Below is a small trained network, with its code and all its weights. Each question gives an input and a class and asks what happens when units are switched off, that is, made to give their printed mean instead of their output.

import numpy as np


def w(rows, s, z=0):
    codes = np.array(rows[::2]) - 128.0
    scale = np.full(codes.shape[1], s)
    scale[-1] = z or s
    return codes * scale


def f(y):
    return np.maximum(y, 0)


def log_softmax(a):
    a = a - a.max(-1, keepdims=True)
    return a - np.log(np.exp(a).sum(-1, keepdims=True))


def net(x, mask):
    res = np.array(x, float).reshape(1, 4) / 4 @ E
    y = f(res @ A[0][:, :-1].T + A[0][:, -1])
    res = res + np.where(mask, y, B[0][:, -1]) @ B[0][:, :-1]
    return log_softmax(res[-1] @ U[:, :-1].T + U[:, -1])


A, B = {}, {}
E = w([
[113,144,93,251,174,155],'x0',
[135,189,125,131,51,192],'x1',
[30,81,35,111,92,127],'x2',
[103,60,209,226,69,30],'x3',
],0.012)
A[0] = w([
[121,160,60,107,173,198,147],'n1',
[106,147,134,159,64,200,95],'n2',
[83,185,160,113,75,146,161],'n3',
[169,102,149,81,94,116,112],'n4',
[123,149,129,122,189,195,62],'n5',
[227,125,232,107,169,129,104],'n6',
[133,163,142,147,55,176,72],'n7',
[141,120,114,193,148,166,166],'n8',
[82,95,162,97,249,118,129],'n9',
[133,121,131,50,103,100,42],'n10',
[148,71,134,117,159,127,92],'n11',
[207,137,131,141,86,144,122],'n12',
[107,117,159,183,113,141,85],'n13',
[53,104,120,88,106,131,103],'n14',
[121,89,223,131,82,110,60],'n15',
[62,101,137,149,83,104,155],'n16',
[199,134,131,148,71,165,101],'n17',
[204,199,191,148,164,90,111],'n18',
[113,179,161,59,160,167,65],'n19',
[123,116,112,173,166,105,75],'n20',
[142,124,158,185,75,114,131],'n21',
[135,132,184,178,103,85,65],'n22',
[141,192,130,194,160,127,150],'n23',
[113,140,109,166,118,153,166],'n24',
[93,127,158,136,226,105,45],'n25',
[187,107,176,74,56,118,107],'n26',
[99,140,131,171,186,106,3],'n27',
],0.013,0.0033)
B[0] = w([
[176,206,113,168,144,131,255],'n1',
[97,134,196,32,81,42,184],'n2',
[135,133,123,76,123,72,177],'n3',
[126,29,185,143,212,172,185],'n4',
[181,147,173,160,173,204,203],'n5',
[73,102,47,203,7,126,251],'n6',
[98,162,211,47,103,21,179],'n7',
[126,14,158,173,183,187,194],'n8',
[159,204,176,50,80,25,205],'n9',
[120,86,168,162,166,219,187],'n10',
[157,174,209,31,96,51,158],'n11',
[97,112,103,127,64,89,175],'n12',
[144,161,137,156,248,144,178],'n13',
[23,113,56,193,70,179,187],'n14',
[161,191,164,178,158,183,218],'n15',
[210,253,65,189,121,120,205],'n16',
[93,146,142,57,96,65,174],'n17',
[81,144,2,141,75,114,232],'n18',
[162,158,160,166,128,165,203],'n19',
[95,113,110,115,139,158,173],'n20',
[187,185,135,196,160,165,203],'n21',
[171,224,118,113,135,150,210],'n22',
[88,13,153,108,167,142,201],'n23',
[47,12,160,161,158,72,173],'n24',
[36,143,195,39,67,91,179],'n25',
[96,38,175,174,162,189,215],'n26',
[82,148,168,108,173,148,170],'n27',
],0.0067,0.014)
U = w([
[226,237,136,149,169,184,81],'0',
[43,130,7,149,81,117,118],'1',
[80,165,250,43,127,21,81],'2',
[84,22,223,146,199,190,78],'3',
[162,116,106,135,142,102,255],'4',
],0.012,0.008)

Each question gives the input, the list of numbers given to net, and the class t.
The units are the neurons (one row each of A and B). Each row of codes is followed by its name. A weight is (code - 128) times the scale printed after its matrix; where a second scale follows, it is the last column's (A, B and U).
mask holds one flag per neuron, in row order. A switched-off neuron (its flag False) gives its mean, the last column of its row in B, instead of its output. The means were averaged over made-up inputs and are rounded, as every weight is.
A unit's drop is (log p(t) with every unit on - log p(t) with that unit switched off) / (log p(t) with every unit on - log p(t) with every unit switched off).
The circuit of an input: a set's keep is (log p(t) with only the set's units on - log p(t) with every unit switched off) / (log p(t) with every unit on - log p(t) with every unit switched off). Starting from the 12 units with the biggest drops (on a tie, the unit counted first), units are removed one at a time, each time the one whose removal leaves the highest keep (on an exact tie, the one counted first), for as long as the keep stays at least 0.8.
units of the circuit, in order: the units of the circuit, biggest drop first
most important unit: the unit with the biggest drop
top k neurons: the k neurons with the biggest drops, biggest first
drop of u: that unit's drop, to one decimal
input [4,0,-7,2], class 1: units of the circuit, in order	(n18)
input [-3,-7,-8,5], class 1: top 2 neurons	(n6 n18)
input [1,8,-8,-4], class 1: units of the circuit, in order	(n18 n6)
input [3,-5,4,-3], class 2: units of the circuit, in order	(n6 n9)
input [-4,8,6,3], class 2: top 4 neurons	(n7 n2 n6 n18)
input [5,7,6,4], class 2: units of the circuit, in order	(n2 n7)
input [6,5,-3,5], class 3: top 3 neurons	(n23 n8 n24)
input [7,8,-5,6], class 2: top 3 neurons	(n7 n2 n17)
input [-8,-7,-5,-6], class 3: top 2 neurons	(n10 n4)
input [-7,6,2,6], class 3: top 3 neurons	(n26 n4 n1)
input [1,-6,5,-1], class 2: top 3 neurons	(n6 n9 n18)
input [-3,5,-2,6], class 0: top 2 neurons	(n15 n21)
input [-6,5,-2,6], class 0: top 4 neurons	(n15 n22 n21 n16)
input [-7,-3,5,-1], class 3: units of the circuit, in order	(n10)
input [1,7,8,-8], class 0: top 4 neurons	(n1 n6 n5 n18)
input [6,-8,-4,3], class 2: top 2 neurons	(n9 n25)
input [-3,-1,-6,3], class 1: top 2 neurons	(n6 n18)
input [5,-6,-2,-5], class 2: top 2 neurons	(n9 n25)
input [8,4,8,-8], class 0: top 2 neurons	(n1 n5)
input [1,5,6,7], class 0: most important unit	n16
input [5,6,-8,2], class 1: top 2 neurons	(n18 n6)
input [-4,-7,-2,8], class 0: drop of n15	0.3
input [8,-3,-5,-2], class 3: drop of n13	0.0
input [-8,-1,-2,8], class 0: drop of n21	0.1
input [4,2,6,-8], class 0: drop of n1	0.5
